Below are the code and all the weights of a small trained network. Each question names an input and a target symbol and asks about switching units off, where a switched-off unit gives its printed mean instead of its output.

import numpy as np


def w(rows, s, z=0):
    codes = np.array(rows[::2]) - 128.0
    scale = np.full(codes.shape[1], s)
    scale[-1] = z or s
    return codes * scale


def norm(h):
    return h / np.sqrt((h * h).mean(-1, keepdims=True) + 1e-5)


def f(y):
    return y / 2 * (1 + np.tanh(0.7978845608 * (y + 0.044715 * y**3)))


def softmax(a):
    e = np.exp(a - a.max(-1, keepdims=True))
    return e / e.sum(-1, keepdims=True)


def log_softmax(a):
    a = a - a.max(-1, keepdims=True)
    return a - np.log(np.exp(a).sum(-1, keepdims=True))


def net(x, mask):
    ids = ['αβγδεηθλμξπτψ'.index(c) for c in x.split()]
    T = len(ids)
    res = E[ids] + P[:T]
    u = 0
    for l in range(3):
        q, k, v = (norm(res) @ M[l].T for M in (Q, K, V))
        z = softmax(np.where(np.tri(T) > 0, q @ k.T / 3**0.5, -1e9)) @ v
        res = res + np.where(mask[u], z, O[l][:, -1]) @ O[l][:, :-1]
        u += 1
        y = f(norm(res) @ A[l][:, :-1].T + A[l][:, -1])
        res = res + np.where(mask[u : u + 8], y, B[l][:, -1]) @ B[l][:, :-1]
        u += 8
    return log_softmax(norm(res)[-1] @ U[:, :-1].T + U[:, -1])


Q, K, V, O, A, B = {}, {}, {}, {}, {}, {}
E = w([
[109,180,129,83,146,105,117,125],'α',
[196,172,135,137,121,115,161,222],'β',
[56,93,90,146,143,121,122,128],'γ',
[94,161,146,76,147,109,88,139],'δ',
[90,161,186,79,124,99,118,145],'ε',
[114,129,88,163,170,80,116,180],'η',
[118,112,185,104,58,181,187,175],'θ',
[5,84,169,149,155,126,153,154],'λ',
[114,146,81,128,73,198,222,120],'μ',
[160,136,151,122,134,171,106,198],'ξ',
[160,106,165,134,156,102,132,103],'π',
[71,163,109,220,204,146,100,163],'τ',
[126,56,108,169,94,161,105,185],'ψ',
],0.023)
P = w([
[37,224,92,140,7,2,115,198],'0',
[128,115,129,14,182,108,98,197],'1',
[136,121,169,34,182,164,131,181],'2',
[153,137,169,93,187,214,105,139],'3',
[167,128,164,107,172,217,130,107],'4',
[201,136,128,112,170,205,146,93],'5',
],0.0067)
Q[0] = w([
[80,26,89,207,162,76,64,98],'L0H1',
[130,166,129,3,174,147,78,113],'L0H1',
[213,94,101,227,100,254,166,213],'L0H1',
],0.0048)
K[0] = w([
[144,5,63,45,114,75,164,214],'L0H1',
[87,163,141,169,148,31,193,110],'L0H1',
[169,124,157,125,218,252,51,49],'L0H1',
],0.0043)
V[0] = w([
[191,71,156,110,165,146,147,65],'L0H1',
[75,121,116,99,153,133,126,95],'L0H1',
[45,168,97,64,96,188,117,253],'L0H1',
],0.0052)
O[0] = w([
[91,136,178,108,202,203,253,102,7],'L0H1',
[227,153,127,121,143,185,121,77,133],'L0H1',
[231,6,93,162,128,90,48,150,191],'L0H1',
],0.005,0.002)
A[0] = w([
[115,90,72,113,50,113,42,181,105],'L0N1',
[82,159,103,169,102,217,254,31,116],'L0N2',
[94,115,92,75,51,82,154,133,86],'L0N3',
[74,36,46,239,241,212,100,116,25],'L0N4',
[29,224,159,83,73,112,182,102,40],'L0N5',
[152,77,124,145,121,106,139,127,94],'L0N6',
[215,128,54,241,60,98,115,166,2],'L0N7',
[190,11,53,182,40,180,79,109,133],'L0N8',
],0.0073,0.0054)
B[0] = w([
[119,150,173,138,132,129,192,64,254],'L0N1',
[128,158,38,129,77,255,142,123,176],'L0N2',
[125,133,155,178,104,168,141,146,142],'L0N3',
[45,102,150,175,228,106,85,40,226],'L0N4',
[150,75,114,135,184,60,77,204,238],'L0N5',
[82,92,111,142,135,118,133,93,115],'L0N6',
[186,119,103,156,139,53,138,66,137],'L0N7',
[63,44,34,107,101,112,61,42,182],'L0N8',
],0.0095,0.0024)
Q[1] = w([
[131,137,194,121,254,131,174,30],'L1H1',
[220,3,100,248,200,164,216,63],'L1H1',
[223,154,135,130,68,134,210,137],'L1H1',
],0.0095)
K[1] = w([
[145,114,136,23,114,116,246,58],'L1H1',
[187,79,168,45,224,208,153,108],'L1H1',
[106,155,232,178,143,210,111,160],'L1H1',
],0.011)
V[1] = w([
[136,218,81,130,93,55,160,80],'L1H1',
[2,168,179,113,68,168,225,82],'L1H1',
[30,122,100,210,206,108,82,45],'L1H1',
],0.0066)
O[1] = w([
[143,155,126,114,134,227,254,92,140],'L1H1',
[245,46,202,180,180,209,56,117,2],'L1H1',
[141,181,149,36,60,131,73,145,100],'L1H1',
],0.0065,0.0043)
A[1] = w([
[4,73,2,210,154,105,48,139,162],'L1N1',
[180,182,139,148,98,113,106,188,98],'L1N2',
[90,50,92,179,117,123,213,101,120],'L1N3',
[117,197,176,114,173,95,155,119,28],'L1N4',
[175,160,83,144,169,101,35,39,17],'L1N5',
[140,194,69,52,80,210,58,132,3],'L1N6',
[22,147,55,75,69,202,202,124,83],'L1N7',
[123,119,149,198,160,207,65,245,46],'L1N8',
],0.0077,0.0055)
B[1] = w([
[22,182,89,109,136,149,46,216,253],'L1N1',
[130,58,108,84,165,210,152,151,141],'L1N2',
[89,146,225,180,87,139,42,119,141],'L1N3',
[89,55,120,125,72,120,169,59,165],'L1N4',
[119,111,254,156,162,113,165,182,125],'L1N5',
[90,49,246,101,14,69,129,189,132],'L1N6',
[158,63,215,179,233,67,146,186,152],'L1N7',
[78,161,171,109,136,97,160,240,127],'L1N8',
],0.0074,0.0058)
Q[2] = w([
[154,73,174,105,160,29,94,64],'L2H1',
[143,178,191,10,158,155,109,211],'L2H1',
[120,142,155,107,174,159,138,8],'L2H1',
],0.011)
K[2] = w([
[146,79,173,89,71,1,147,91],'L2H1',
[74,204,120,250,20,116,130,107],'L2H1',
[208,152,217,146,123,79,165,60],'L2H1',
],0.0092)
V[2] = w([
[131,74,130,7,2,103,33,83],'L2H1',
[129,140,184,94,110,39,178,219],'L2H1',
[184,215,142,17,140,113,169,140],'L2H1',
],0.0058)
O[2] = w([
[122,83,101,166,207,181,209,230,158],'L2H1',
[149,87,158,254,124,167,86,89,254],'L2H1',
[140,181,115,217,71,165,103,118,160],'L2H1',
],0.007,0.0053)
A[2] = w([
[106,88,92,111,124,34,125,210,81],'L2N1',
[45,88,128,165,202,11,116,37,97],'L2N2',
[75,155,129,158,54,172,130,47,87],'L2N3',
[106,212,134,80,70,155,64,36,52],'L2N4',
[108,88,151,229,182,184,93,79,97],'L2N5',
[104,138,172,66,172,125,170,126,134],'L2N6',
[19,158,62,178,142,42,1,217,84],'L2N7',
[85,213,150,149,141,217,201,229,4],'L2N8',
],0.012,0.013)
B[2] = w([
[103,114,134,163,111,207,118,131,172],'L2N1',
[70,162,123,84,192,101,130,103,205],'L2N2',
[145,113,113,98,171,163,108,132,138],'L2N3',
[121,161,138,164,131,171,125,54,137],'L2N4',
[106,81,149,129,78,111,147,129,173],'L2N5',
[140,136,79,173,117,117,128,116,149],'L2N6',
[122,126,116,166,116,135,1,194,255],'L2N7',
[138,185,184,113,136,142,182,218,139],'L2N8',
],0.023,0.018)
U = w([
[180,176,130,152,147,213,111,51,162],'α',
[77,154,100,93,183,71,146,114,253],'β',
[173,147,89,2,55,118,97,156,121],'γ',
[89,156,78,192,136,167,176,150,50],'δ',
[125,237,147,72,19,124,98,106,22],'ε',
[102,155,110,169,127,145,18,173,175],'η',
[124,221,211,119,142,184,170,203,85],'θ',
[220,95,117,183,217,108,116,139,74],'λ',
[154,214,90,209,56,58,133,118,79],'μ',
[145,52,188,164,83,120,128,120,159],'ξ',
[91,114,29,79,88,199,163,147,103],'π',
[182,127,43,109,123,97,120,130,145],'τ',
[221,114,192,60,174,112,73,135,68],'ψ',
],0.0082,0.003)

Each question gives the input, a string of symbols that net reads in full, and the target symbol t.
The units are the heads (3 rows each of Q, K, V and O) and the neurons (one row each of A and B). Each row of codes is followed by its name. A weight is (code - 128) times the scale printed after its matrix; where a second scale follows, it is the last column's (O, A, B and U).
mask holds one flag per unit, layer by layer, with each layer's heads first. A switched-off unit (its flag False) gives its mean, the last column of its rows in O or B, instead of its output. The means were averaged over made-up inputs and are rounded, as every weight is.
A unit's drop is (log p(t) with every unit on - log p(t) with that unit switched off) / (log p(t) with every unit on - log p(t) with every unit switched off).
The circuit of an input: a set's keep is (log p(t) with only the set's units on - log p(t) with every unit switched off) / (log p(t) with every unit on - log p(t) with every unit switched off). Starting from the 12 units with the biggest drops (on a tie, the unit counted first), units are removed one at a time, each time the one whose removal leaves the highest keep (on an exact tie, the one counted first), for as long as the keep stays at least 0.8.
circuit, biggest first: the units of the circuit, biggest drop first
most important unit: the unit with the biggest drop
top k neurons: the k neurons with the biggest drops, biggest first
top k neurons in layer l: the k neurons of layer l with the biggest drops, biggest first
drop when u is switched off: that unit's drop, to one decimal
input β π λ λ θ ε, target β: top 2 neurons : L1N7, L2N7
input μ α β π π α, target τ: top 3 neurons : L2N6, L2N7, L0N1
input π α μ, target θ: circuit, biggest first : L2N8
input β α δ, target β: top 2 neurons : L1N7, L0N1
input β ξ δ π β ξ, target θ: circuit, biggest first : L0H1, L2N8
input δ π π, target β: circuit, biggest first : L2N7, L2N2
input ε γ β μ, target π: circuit, biggest first : L0N2, L2N7
input τ π θ τ ξ, target γ: top 3 neurons : L0N4, L2N7, L1N1
input π π μ, target θ: circuit, biggest first : L2N8, L2N7
input δ γ μ, target π: top 3 neurons : L2N7, L0N8, L0N2
input δ π δ π ε, target θ: top 2 neurons : L0N1, L2N8
input ξ α π ε, target δ: top 3 neurons : L0N8, L2N7, L2N6
input ξ β ε, target δ: top 4 neurons : L0N8, L2N7, L0N1, L2N6
input τ γ β, target γ: most important unit : L1H1
input ψ ε π ε δ, target π: top 4 neurons : L2N7, L2N6, L2N2, L1N6
input δ η ε δ, target θ: top 3 neurons : L0N1, L2N7, L2N8
input β π π η β π, target ξ: top 3 neurons : L0N5, L1N1, L0N2
input ξ β ε θ α, target δ: top 3 neurons : L0N8, L2N7, L0N1
input γ θ δ, target γ: top 2 neurons : L2N7, L2N2
input ψ β α ε μ δ, target π: most important unit : L2H1
input π ε ξ π γ π, target ξ: top 2 neurons : L1N1, L0N2
input π π γ π β, target θ: top 2 neurons : L2N8, L2N7
input ψ π α ε, target π: top 2 neurons in layer 0 : L0N8, L0N1
input ψ π β α, target π: top 3 neurons in layer 2 : L2N7, L2N6, L2N2
input ε τ β, target γ: top 2 neurons in layer 1 : L1N1, L1N2
input λ ε β γ ε β, target λ: top 2 neurons in layer 0 : L0N7, L0N5
input ε π α, target ξ: most important unit : L0H1
input μ α δ, target τ: top 4 neurons in layer 2 : L2N6, L2N7, L2N2, L2N1
input τ τ π π π π, target α: drop when L0N2 is switched off : 0.7
